Look-ups in named tables: a row name and a column name give one cell, copied from the table.

Table soga
,setu,das,misa
derorip,204,50,186
mor,135,140,137
zapedak,108,191,114
tafav,132,156,132

mor, das => 140
derorip, das => 50
tafav, misa => 132
mor, misa => 137
tafav, setu => 132
zapedak, setu => 108
derorip, setu => 204
tafav, das => 156
zapedak, das => 191
zapedak, misa => 114
mor, setu => 135
derorip, misa => 186

ruk =
	zet	netokez	baredid	gim	lagabu	digiza	naliner	relosus	kol	pup
bul	0.6	0.7	0.4	0.4	0.6	0.3	0.4	0.6	0.2	0.5
vun	0.4	0.4	0.5	0.6	0.4	0.8	0.6	0.6	0.5	0.7
demad	0.4	0.6	0.2	0.6	0.7	0.6	0.7	0.5	0.6	0.5

kol of demad = 0.6
baredid of demad = 0.2
zet of bul = 0.6
pup of vun = 0.7
naliner of vun = 0.6
gim of bul = 0.4

sikofit =
         daf  vuk  votam  bona  bigepur  vara  tif  litakeg  sir
nubabaz   78  155    211    62      147   214   53      153  218
mosi      41   93    205    98      121   215  114      113  229
fes       71  210    170   123      216   181  152      193  187
loto     163  143    135   191      125   117  199      133  110
ganitup  154  152    115   203      165   112  204      156  133

What is the votam of ganitup in sikofit? 115
What is the tif of mosi in sikofit? 114
What is the sir of ganitup in sikofit? 133
What is the daf of ganitup in sikofit? 154
What is the bona of ganitup in sikofit? 203
What is the bigepur of mosi in sikofit? 121
What is the litakeg of ganitup in sikofit? 156
What is the votam of fes in sikofit? 170
What is the bigepur of nubabaz in sikofit? 147
What is the bona of loto in sikofit? 191
What is the bigepur of fes in sikofit? 216
What is the daf of fes in sikofit? 71
What is the litakeg of mosi in sikofit? 113
What is the votam of mosi in sikofit? 205
What is the daf of mosi in sikofit? 41
What is the vara of ganitup in sikofit? 112
What is the sir of nubabaz in sikofit? 218
What is the sir of mosi in sikofit? 229

zeki:
,kol,dilevug,gel,fedulun,kifume,vib,duz,feliv,sizus,vuz
vafudip,90,176,77,148,119,164,99,157,164,102
zevofa,164,172,65,140,155,154,86,139,156,99
barip,113,178,62,149,129,157,94,150,161,103
tev,176,152,153,127,199,183,94,115,138,94
zazin,191,160,104,128,182,165,87,127,148,92
gigak,75,172,99,142,114,170,108,165,167,99
bekula,189,155,130,125,192,174,90,121,143,92
zub,77,157,146,121,115,175,124,182,175,90
nud,70,165,124,133,113,175,115,173,172,94
tos,182,166,81,134,169,158,85,133,152,95
zodup,139,176,58,146,141,154,89,144,159,101

tev, dilevug -> 152
zub, duz -> 124
vafudip, feliv -> 157
zodup, vib -> 154
barip, sizus -> 161
barip, dilevug -> 178
zevofa, gel -> 65
barip, kol -> 113
tos, duz -> 85
zub, kol -> 77

mufuler =
cols = viz, bupale, vonomuv, resalov, dinak, vuz, fenebub, mub
mem: [38, 98, 69, 86, 93, 87, 55, 79]
pumuvu: [35, 90, 82, 81, 87, 85, 58, 74]
gavuf: [40, 89, 88, 81, 68, 91, 55, 77]
dafulik: [37, 91, 74, 80, 92, 82, 59, 73]
vuv: [84, 81, 38, 80, 32, 82, 46, 84]
leme: [94, 76, 19, 76, 38, 71, 48, 82]
bag: [57, 80, 51, 74, 82, 69, 60, 71]
sumuz: [84, 65, 22, 65, 65, 53, 60, 67]
ser: [48, 96, 79, 89, 58, 98, 49, 84]
pud: [48, 92, 80, 85, 56, 95, 50, 82]
lati: [67, 67, 62, 68, 50, 70, 58, 69]

vonomuv of vuv = 38
bupale of pumuvu = 90
vuz of mem = 87
viz of pumuvu = 35
fenebub of bag = 60
fenebub of pumuvu = 58

kig =
fields: nepum, ruv, bagibop, lirese, dubaf
pema: [109, 162, 199, 103, 181]
dafa: [122, 122, 159, 150, 109]
mog: [130, 128, 114, 120, 128]
lin: [169, 101, 101, 155, 113]
lati: [44, 173, 211, 51, 104]

nepum of mog = 130
dubaf of pema = 181
ruv of pema = 162
lirese of lin = 155
dubaf of mog = 128
bagibop of lin = 101
ruv of lin = 101
dubaf of lin = 113
bagibop of mog = 114
lirese of mog = 120
dubaf of dafa = 109
bagibop of dafa = 159
lirese of lati = 51
nepum of pema = 109
bagibop of lati = 211
nepum of lati = 44
bagibop of pema = 199
lirese of pema = 103
Which row has the largest dubaf? pema

nusuk =
|  | bot | kenitu | sugazu | gib | pevela | gor | kes |
|---|---|---|---|---|---|---|---|
| vun | 0.44 | -0.14 | -0.34 | -0.15 | -0.45 | -0.31 | -0.57 |
| zabo | -0.17 | -0.32 | -0.52 | -0.02 | 0.33 | -0.33 | -0.15 |
| bav | -0.27 | -0.12 | -0.50 | -0.10 | -0.03 | -0.47 | -0.51 |
| vufan | 0.31 | 0.35 | -0.20 | 0.26 | -0.53 | -0.13 | -0.23 |
| movizur | -0.18 | -0.22 | -0.38 | 0.32 | 0.06 | 0.16 | -0.74 |
| gek | 0.36 | -0.06 | 0.03 | 0.34 | -0.03 | -0.11 | -0.25 |
| bor | 0.00 | 0.23 | -0.17 | -0.29 | 0.17 | -0.43 | -0.54 |
| kovaf | 0.29 | -0.05 | -0.04 | -0.20 | -0.28 | -0.03 | -0.66 |
| kif | -0.10 | -0.34 | -0.36 | -0.25 | 0.28 | -0.46 | -0.14 |
| demine | -0.26 | 0.50 | -0.18 | 0.15 | -0.49 | -0.22 | -0.40 |
| bive | 0.18 | 0.21 | 0.41 | -0.42 | -0.01 | 0.12 | -0.01 |

What is the gor of kif in nusuk?
-0.46
What is the kenitu of vufan in nusuk?
0.35
What is the pevela of kovaf in nusuk?
-0.28
What is the sugazu of gek in nusuk?
0.03
What is the gib of kif in nusuk?
-0.25
What is the bot of zabo in nusuk?
-0.17
What is the sugazu of kovaf in nusuk?
-0.04
What is the gor of vun in nusuk?
-0.31

zil:
         sofale   gub  pobodos
mizotek    6.45  6.28     5.19
dirabov    4.12  0.98     3.23
fum        2.79  5.50     4.89
bidum      3.69  4.11     6.81
rof        6.55  6.05     2.19
nubaf      4.22  3.78     6.33
tek        3.19  5.20     1.86
tuvu       3.16  5.77     3.22
lelosu     4.39  2.61     4.86
susu       2.70  7.50     3.68

dirabov, gub: 0.98
tek, sofale: 3.19
nubaf, sofale: 4.22
susu, sofale: 2.70
tek, gub: 5.20
dirabov, pobodos: 3.23
susu, pobodos: 3.68
tek, pobodos: 1.86
nubaf, pobodos: 6.33
tuvu, pobodos: 3.22
mizotek, pobodos: 5.19
dirabov, sofale: 4.12
bidum, pobodos: 6.81
lelosu, gub: 2.61
fum, gub: 5.50
tuvu, gub: 5.77
rof, sofale: 6.55
Which row has the largest gub? susu

feni.csv
,kozen,mek,lur,murum,fidozin,fumu,kazozop,lami,gipuza
radob,5.63,6.49,4.45,4.83,2.88,3.13,7.14,3.26,3.92
sano,4.70,5.34,6.16,6.85,6.35,5.17,6.36,6.34,0.46
kad,4.26,1.38,8.41,2.49,1.61,1.99,7.38,1.17,2.88
rulu,3.71,4.97,1.70,4.65,4.09,4.83,6.19,6.96,6.61

What is the fumu of sano in feni?
5.17
What is the murum of sano in feni?
6.85
What is the murum of rulu in feni?
4.65
What is the murum of radob in feni?
4.83
What is the fidozin of rulu in feni?
4.09
What is the lami of rulu in feni?
6.96
What is the gipuza of kad in feni?
2.88
What is the lami of sano in feni?
6.34
What is the fumu of kad in feni?
1.99
What is the kozen of rulu in feni?
3.71
What is the fidozin of radob in feni?
2.88
What is the murum of kad in feni?
2.49

rupumel =
|  | nal | vedet | dode | vugokul | lofuras | vob | miz | renod |
|---|---|---|---|---|---|---|---|---|
| kivofo | 791 | 543 | 301 | 237 | 452 | 273 | 286 | 354 |
| zos | 526 | 513 | 473 | 547 | 418 | 134 | 217 | 405 |
| zame | 307 | 334 | 289 | 280 | 618 | 251 | 259 | 425 |
| dega | 543 | 526 | 256 | 249 | 354 | 410 | 73 | 518 |
| risukuv | 574 | 523 | 290 | 494 | 521 | 408 | 335 | 236 |
| fimun | 560 | 685 | 656 | 230 | 288 | 280 | 318 | 253 |
| mef | 486 | 353 | 533 | 374 | 448 | 407 | 470 | 653 |
| mub | 381 | 303 | 337 | 401 | 551 | 375 | 430 | 550 |
| lavi | 287 | 384 | 239 | 223 | 537 | 428 | 405 | 205 |

What is the vedet of mub in rupumel? 303
What is the nal of zame in rupumel? 307
What is the lofuras of mef in rupumel? 448
What is the vugokul of kivofo in rupumel? 237
What is the nal of zos in rupumel? 526
What is the miz of zos in rupumel? 217
What is the renod of fimun in rupumel? 253
What is the vugokul of zos in rupumel? 547
What is the dode of mef in rupumel? 533
What is the vob of kivofo in rupumel? 273
What is the vedet of zame in rupumel? 334
What is the dode of dega in rupumel? 256
What is the vedet of fimun in rupumel? 685
What is the lofuras of zos in rupumel? 418
What is the vob of mub in rupumel? 375
What is the vugokul of dega in rupumel? 249
What is the vugokul of zame in rupumel? 280
What is the miz of risukuv in rupumel? 335
What is the miz of fimun in rupumel? 318
Which row has the largest vugokul? zos

